Here is a tiny trained network, its code and every weight. The questions are about switching its units off for an input and a target symbol, where a switched-off unit gives its printed mean instead of its output.

import numpy as np


def w(rows, s, z=0):
    codes = np.array(rows[::2]) - 128.0
    scale = np.full(codes.shape[1], s)
    scale[-1] = z or s
    return codes * scale


def norm(h):
    return h / np.sqrt((h * h).mean(-1, keepdims=True) + 1e-5)


def f(y):
    return np.maximum(y, 0)


def softmax(a):
    e = np.exp(a - a.max(-1, keepdims=True))
    return e / e.sum(-1, keepdims=True)


def log_softmax(a):
    a = a - a.max(-1, keepdims=True)
    return a - np.log(np.exp(a).sum(-1, keepdims=True))


def net(x, mask):
    ids = ['αβγζηθλμξπστφψω'.index(c) for c in x.split()]
    T = len(ids)
    res = E[ids] + P[:T]
    u = 0
    for l in range(2):
        q, k, v = (norm(res) @ M[l].T for M in (Q, K, V))
        z = softmax(np.where(np.tri(T) > 0, q @ k.T / 4**0.5, -1e9)) @ v
        res = res + np.where(mask[u], z, O[l][:, -1]) @ O[l][:, :-1]
        u += 1
        y = f(norm(res) @ A[l][:, :-1].T + A[l][:, -1])
        res = res + np.where(mask[u : u + 8], y, B[l][:, -1]) @ B[l][:, :-1]
        u += 8
    return log_softmax(norm(res)[-1] @ U[:, :-1].T + U[:, -1])


Q, K, V, O, A, B = {}, {}, {}, {}, {}, {}
E = w([
[42,119,148,124,146,86,146,203,105,211,150,61],'α',
[150,159,186,131,40,69,75,163,58,137,88,120],'β',
[108,187,169,141,157,181,141,56,7,191,73,127],'γ',
[125,140,130,126,180,119,97,149,135,147,253,118],'ζ',
[110,29,136,173,114,145,141,146,126,85,141,110],'η',
[11,143,172,99,130,59,162,161,99,191,174,87],'θ',
[125,140,69,112,148,211,123,171,27,176,160,133],'λ',
[84,81,146,139,97,185,162,141,134,178,75,179],'μ',
[117,182,26,153,193,74,105,148,156,78,109,125],'ξ',
[148,144,137,224,28,123,141,71,119,166,158,115],'π',
[100,202,119,49,129,192,174,230,140,104,144,108],'σ',
[79,135,9,137,84,68,140,152,125,177,106,103],'τ',
[75,163,87,185,85,78,141,158,132,57,148,205],'φ',
[91,121,165,113,200,155,153,184,99,38,106,40],'ψ',
[150,106,97,75,125,129,95,136,107,134,234,175],'ω',
],0.023)
P = w([
[71,164,175,127,86,180,1,125,124,144,134,118],'0',
[69,134,143,129,118,161,80,143,118,134,149,102],'1',
[84,139,140,136,123,145,88,135,132,130,144,114],'2',
[95,128,130,124,125,137,99,131,130,130,142,115],'3',
[110,130,132,118,126,134,109,138,130,130,148,115],'4',
[119,122,129,122,131,123,118,143,133,134,148,112],'5',
[135,122,127,122,129,116,125,152,138,135,147,107],'6',
[144,112,124,124,127,114,137,148,142,132,149,108],'7',
[156,114,125,117,133,108,146,145,140,132,156,109],'8',
[163,115,126,115,133,97,163,147,138,129,157,110],'9',
[172,111,118,102,124,86,168,142,140,124,158,103],'10',
[182,118,113,94,112,86,189,133,132,117,167,101],'11',
[190,116,117,99,121,77,192,147,138,124,168,101],'12',
],0.013)
Q[0] = w([
[155,145,171,151,155,138,104,99,113,134,87,159],'L0H1',
[152,147,117,139,135,151,127,85,116,175,98,175],'L0H1',
[143,137,114,119,130,139,94,108,134,91,140,100],'L0H1',
[166,134,152,98,163,167,154,9,145,174,76,152],'L0H1',
],0.011)
K[0] = w([
[101,143,95,146,133,140,166,117,126,131,170,129],'L0H1',
[65,96,158,118,105,181,98,121,154,117,135,69],'L0H1',
[143,144,135,129,98,114,125,115,136,116,167,50],'L0H1',
[29,163,119,147,112,172,2,129,138,121,130,138],'L0H1',
],0.0093)
V[0] = w([
[96,111,145,139,104,76,112,124,43,75,159,84],'L0H1',
[255,69,140,125,124,96,84,160,125,193,68,136],'L0H1',
[124,92,23,192,182,189,194,101,101,170,200,120],'L0H1',
[54,90,187,116,121,136,137,90,192,148,96,171],'L0H1',
],0.0057)
O[0] = w([
[88,10,164,195,220,171,149,90,23,144,199,99,253],'L0H1',
[213,50,141,57,170,64,211,118,2,165,133,208,90],'L0H1',
[61,71,63,48,75,226,69,52,132,100,165,67,45],'L0H1',
[131,38,155,179,80,134,165,102,218,123,106,135,92],'L0H1',
],0.007,0.0047)
A[0] = w([
[111,104,97,150,131,144,71,140,159,121,99,145,2],'L0N1',
[56,136,158,145,197,189,189,117,57,180,97,176,152],'L0N2',
[112,180,111,92,129,87,61,125,138,155,180,191,96],'L0N3',
[149,82,151,142,145,149,157,151,167,92,165,133,109],'L0N4',
[154,178,2,161,137,111,99,92,121,170,153,80,137],'L0N5',
[97,155,182,88,73,103,169,172,170,110,235,109,221],'L0N6',
[74,135,139,100,147,195,173,135,88,164,121,147,74],'L0N7',
[154,174,115,169,137,170,154,54,104,170,128,118,123],'L0N8',
],0.0083,0.0038)
B[0] = w([
[62,119,54,166,144,137,70,74,147,158,113,66,138],'L0N1',
[55,183,182,72,53,172,84,157,152,97,124,143,255],'L0N2',
[176,63,100,158,231,131,91,129,163,169,113,118,169],'L0N3',
[105,80,63,139,148,146,160,91,85,144,53,205,163],'L0N4',
[185,109,67,145,94,143,213,120,69,204,84,115,200],'L0N5',
[159,92,65,100,190,19,88,52,184,97,145,120,251],'L0N6',
[126,173,145,118,73,147,124,126,254,159,117,180,192],'L0N7',
[78,180,232,106,75,142,132,86,47,154,115,37,179],'L0N8',
],0.0082,0.0072)
Q[1] = w([
[153,72,188,160,155,185,200,33,102,248,133,94],'L1H1',
[196,68,119,175,119,52,58,87,88,129,184,134],'L1H1',
[152,137,210,24,148,103,90,157,84,137,80,20],'L1H1',
[200,214,106,119,131,107,152,136,166,254,167,126],'L1H1',
],0.0098)
K[1] = w([
[207,8,173,90,94,164,151,4,60,215,93,74],'L1H1',
[141,98,113,177,182,61,230,132,35,133,210,236],'L1H1',
[125,124,190,31,181,100,216,231,56,139,139,94],'L1H1',
[254,195,47,25,99,25,137,120,124,244,74,135],'L1H1',
],0.0083)
V[1] = w([
[165,165,85,124,124,10,206,1,96,90,163,211],'L1H1',
[151,172,129,194,181,162,128,140,123,30,28,155],'L1H1',
[126,150,221,189,169,164,224,171,143,151,197,239],'L1H1',
[134,132,110,138,39,209,20,93,166,100,177,157],'L1H1',
],0.0056)
O[1] = w([
[94,145,163,222,135,221,31,143,99,145,105,164,90],'L1H1',
[131,108,139,132,156,254,170,152,86,63,150,250,30],'L1H1',
[147,143,39,141,162,117,95,11,165,97,166,104,42],'L1H1',
[229,147,132,177,194,102,155,100,24,133,153,230,8],'L1H1',
],0.0085,0.0016)
A[1] = w([
[167,78,89,190,168,160,205,132,118,135,83,128,147],'L1N1',
[152,133,157,124,153,117,194,179,92,163,180,87,93],'L1N2',
[162,146,35,138,211,106,153,94,101,139,126,123,70],'L1N3',
[110,90,106,104,126,178,151,196,164,116,158,145,198],'L1N4',
[144,146,150,85,145,116,132,137,162,60,104,86,73],'L1N5',
[171,109,140,112,101,129,72,183,106,115,83,100,135],'L1N6',
[250,107,75,83,197,102,241,108,157,85,110,175,1],'L1N7',
[183,107,101,103,209,126,139,138,141,77,222,153,51],'L1N8',
],0.012,0.0023)
B[1] = w([
[120,155,91,70,95,90,144,100,80,57,148,141,237],'L1N1',
[173,67,136,142,109,115,89,214,110,66,134,136,228],'L1N2',
[137,112,157,70,203,178,195,111,173,109,88,197,239],'L1N3',
[182,127,101,131,123,94,110,76,161,175,162,130,235],'L1N4',
[78,128,150,230,119,167,195,155,121,148,170,104,200],'L1N5',
[148,128,75,98,156,185,186,103,145,115,122,183,251],'L1N6',
[191,160,28,154,87,55,126,141,4,3,60,221,189],'L1N7',
[200,128,136,119,172,139,157,52,40,191,48,121,254],'L1N8',
],0.012,0.005)
U = w([
[24,110,62,157,112,132,152,158,85,192,24,113,46],'α',
[109,96,174,176,140,173,219,152,142,89,167,105,195],'β',
[72,191,203,85,103,160,134,96,87,114,72,111,184],'γ',
[192,121,164,98,207,126,70,88,122,188,96,87,166],'ζ',
[56,183,100,19,186,182,159,180,173,44,78,140,74],'η',
[70,145,164,98,160,16,112,150,165,110,191,111,196],'θ',
[149,123,122,123,108,136,127,135,129,105,95,131,141],'λ',
[80,158,68,219,148,172,28,152,115,99,148,152,254],'μ',
[96,61,105,103,95,117,123,41,80,92,227,122,90],'ξ',
[149,114,159,246,82,82,101,84,89,179,111,84,72],'π',
[148,104,210,132,128,67,121,218,87,114,84,191,128],'σ',
[128,155,86,84,125,178,89,170,97,155,241,145,163],'τ',
[131,156,111,128,122,98,72,113,116,126,107,100,72],'φ',
[155,102,179,136,71,111,195,101,214,149,109,200,142],'ψ',
[178,254,81,170,147,87,158,132,146,142,186,106,74],'ω',
],0.0083,0.0041)

Each question gives the input, a string of symbols that net reads in full, and the target symbol t.
The units are the heads (4 rows each of Q, K, V and O) and the neurons (one row each of A and B). Each row of codes is followed by its name. A weight is (code - 128) times the scale printed after its matrix; where a second scale follows, it is the last column's (O, A, B and U).
mask holds one flag per unit, layer by layer, with each layer's heads first. A switched-off unit (its flag False) gives its mean, the last column of its rows in O or B, instead of its output. The means were averaged over made-up inputs and are rounded, as every weight is.
A unit's drop is (log p(t) with every unit on - log p(t) with that unit switched off) / (log p(t) with every unit on - log p(t) with every unit switched off).
The circuit of an input: a set's keep is (log p(t) with only the set's units on - log p(t) with every unit switched off) / (log p(t) with every unit on - log p(t) with every unit switched off). Starting from the 12 units with the biggest drops (on a tie, the unit counted first), units are removed one at a time, each time the one whose removal leaves the highest keep (on an exact tie, the one counted first), for as long as the keep stays at least 0.8.
units of the circuit, in order: the units of the circuit, biggest drop first
k most important neurons: the k neurons with the biggest drops, biggest first
top k neurons in layer l: the k neurons of layer l with the biggest drops, biggest first
drop of u: that unit's drop, to one decimal
input λ β τ β, target α: 2 most important neurons : [L1N6; L0N2]
input π φ η γ ζ μ α, target θ: top 2 neurons in layer 0 : [L0N5; L0N6]
input β θ ω φ β, target π: top 2 neurons in layer 1 : [L1N3; L1N1]
input ω λ μ ψ β α ξ φ ψ σ λ ξ β, target θ: units of the circuit, in order : [L1H1; L1N8]
input μ μ η η η β α γ β, target θ: units of the circuit, in order : [L1H1]
input β σ φ ζ γ ω β σ τ β, target ω: top 4 neurons in layer 0 : [L0N5; L0N2; L0N4; L0N8]
input β β φ ζ γ β β ξ φ π β, target η: top 2 neurons in layer 0 : [L0N6; L0N5]
input β σ β φ β η, target ξ: 3 most important neurons : [L0N4; L1N1; L0N7]
input η λ β η γ τ σ ζ β, target ξ: top 2 neurons in layer 0 : [L0N7; L0N5]
input ω β β θ β, target π: 3 most important neurons : [L1N3; L1N1; L0N2]
input φ β η φ μ ζ γ γ ζ γ ω β, target ξ: 4 most important neurons : [L0N5; L0N7; L1N6; L0N6]
input ω σ τ α ω φ β β β β γ φ, target σ: units of the circuit, in order : [L0H1; L1H1]
input ψ γ ζ μ, target ψ: units of the circuit, in order : [L1H1; L0N7]
input β β η η γ σ η β β π γ η γ, target γ: most important neuron : [L0N2]
input ψ β β η ζ β μ μ β σ ψ, target σ: 3 most important neurons : [L1N2; L1N7; L0N4]
input π β β τ σ β, target α: 3 most important neurons : [L0N2; L1N6; L0N7]
input γ β μ β η ζ ξ, target η: 2 most important neurons : [L1N3; L0N5]
input τ φ μ φ η λ β μ γ ψ, target β: 2 most important neurons : [L1N5; L1N4]
input ω η γ λ φ ψ π η ψ γ σ, target ω: 3 most important neurons : [L1N5; L0N6; L1N4]
input θ σ φ ω β φ ω γ θ γ η, target ξ: 2 most important neurons : [L1N1; L0N4]
input β β ψ β λ τ ξ τ ψ ω μ π, target π: most important neuron : [L0N2]
input τ θ φ β β ψ φ λ τ β, target β: 2 most important neurons : [L1N5; L0N5]
input ω β β γ μ β μ γ φ β ξ, target η: 2 most important neurons : [L1N3; L1N1]
input η γ λ ψ γ β η β η, target σ: top 3 neurons in layer 0 : [L0N4; L0N6; L0N2]
input ψ ω λ β β σ β, target ω: top 2 neurons in layer 0 : [L0N2; L0N6]
input γ μ β α σ β φ π α β, target μ: top 2 neurons in layer 1 : [L1N8; L1N3]
input ξ γ φ η β λ γ τ τ θ φ μ γ, target γ: top 2 neurons in layer 0 : [L0N2; L0N8]
input τ γ θ η φ β φ, target σ: most important neuron : [L1N6]
input β λ φ ψ η β β β β β η, target σ: drop of L1H1 : -0.1
